Below are the code and all the weights of a small trained network. Each question names an input and a class and asks about switching units off, where a switched-off unit gives its printed mean instead of its output.

import numpy as np


def w(rows, s, z=0):
    codes = np.array(rows[::2]) - 128.0
    scale = np.full(codes.shape[1], s)
    scale[-1] = z or s
    return codes * scale


def f(y):
    return y / 2 * (1 + np.tanh(0.7978845608 * (y + 0.044715 * y**3)))


def log_softmax(a):
    a = a - a.max(-1, keepdims=True)
    return a - np.log(np.exp(a).sum(-1, keepdims=True))


def net(x, mask):
    res = np.array(x, float).reshape(1, 2) / 4 @ E
    y = f(res @ A[0][:, :-1].T + A[0][:, -1])
    res = res + np.where(mask, y, B[0][:, -1]) @ B[0][:, :-1]
    return log_softmax(res[-1] @ U[:, :-1].T + U[:, -1])


A, B = {}, {}
E = w([
[97,13,119,219,107,95,46,136,49],'x0',
[100,79,31,74,2,231,103,39,158],'x1',
],0.0091)
A[0] = w([
[131,115,140,127,149,142,144,177,128,255],'neuron 1',
[51,89,65,99,24,193,116,48,204,133],'neuron 2',
[128,31,105,193,109,81,28,168,83,139],'neuron 3',
[129,160,184,168,182,40,182,186,141,114],'neuron 4',
[147,125,225,158,161,55,163,201,100,115],'neuron 5',
[80,59,149,189,110,84,49,120,47,113],'neuron 6',
[178,253,139,76,121,142,172,139,196,116],'neuron 7',
],0.0063,0.012)
B[0] = w([
[158,10,202,201,229,142,128,65,145,242],'neuron 1',
[182,88,179,89,104,69,102,195,87,246],'neuron 2',
[94,128,111,86,181,113,173,161,170,211],'neuron 3',
[142,138,139,62,99,63,94,206,89,188],'neuron 4',
[148,140,141,67,69,79,90,190,99,191],'neuron 5',
[81,183,63,37,150,108,187,170,185,193],'neuron 6',
[76,123,85,47,154,127,210,181,166,186],'neuron 7',
],0.011,0.012)
U = w([
[36,129,96,77,173,110,226,146,239,140],'0',
[214,110,175,84,71,73,37,171,2,104],'1',
[170,69,202,231,223,146,109,60,151,253],'2',
[95,160,120,153,105,136,107,111,122,80],'3',
[96,173,93,159,113,158,105,111,115,82],'4',
[95,177,118,163,105,144,108,125,120,83],'5',
[98,185,110,155,112,149,89,116,124,86],'6',
[109,171,103,164,109,147,103,76,96,78],'7',
],0.0094,0.0061)

Each question gives the input, the list of numbers given to net, and the class t.
The units are the neurons (one row each of A and B). Each row of codes is followed by its name. A weight is (code - 128) times the scale printed after its matrix; where a second scale follows, it is the last column's (A, B and U).
mask holds one flag per neuron, in row order. A switched-off neuron (its flag False) gives its mean, the last column of its row in B, instead of its output. The means were averaged over made-up inputs and are rounded, as every weight is.
A unit's drop is (log p(t) with every unit on - log p(t) with that unit switched off) / (log p(t) with every unit on - log p(t) with every unit switched off).
The circuit of an input: a set's keep is (log p(t) with only the set's units on - log p(t) with every unit switched off) / (log p(t) with every unit on - log p(t) with every unit switched off). Starting from all 7 units, units are removed one at a time, each time the one whose removal leaves the highest keep (on an exact tie, the one counted first), for as long as the keep stays at least 0.8.
circuit, biggest first: the units of the circuit, biggest drop first
k most important neurons: the k neurons with the biggest drops, biggest first
drop when u is switched off: that unit's drop, to one decimal
input [8,-7], class 0: 2 most important neurons : (neuron 6; neuron 3)
input [-2,-6], class 1: 2 most important neurons : (neuron 4; neuron 5)
input [1,7], class 1: circuit, biggest first : (neuron 2)
input [3,1], class 2: circuit, biggest first : (neuron 7; neuron 5)
input [-6,-7], class 1: 4 most important neurons : (neuron 4; neuron 5; neuron 6; neuron 3)
input [-5,-7], class 1: 2 most important neurons : (neuron 4; neuron 5)
input [8,8], class 0: 4 most important neurons : (neuron 6; neuron 3; neuron 5; neuron 4)
input [4,-2], class 0: 3 most important neurons : (neuron 6; neuron 3; neuron 2)
input [-3,0], class 2: 2 most important neurons : (neuron 6; neuron 3)
input [1,2], class 2: drop when neuron 5 is switched off : 0.1
input [-2,5], class 1: drop when neuron 2 is switched off : 0.4
input [3,-3], class 2: drop when neuron 3 is switched off : -0.1
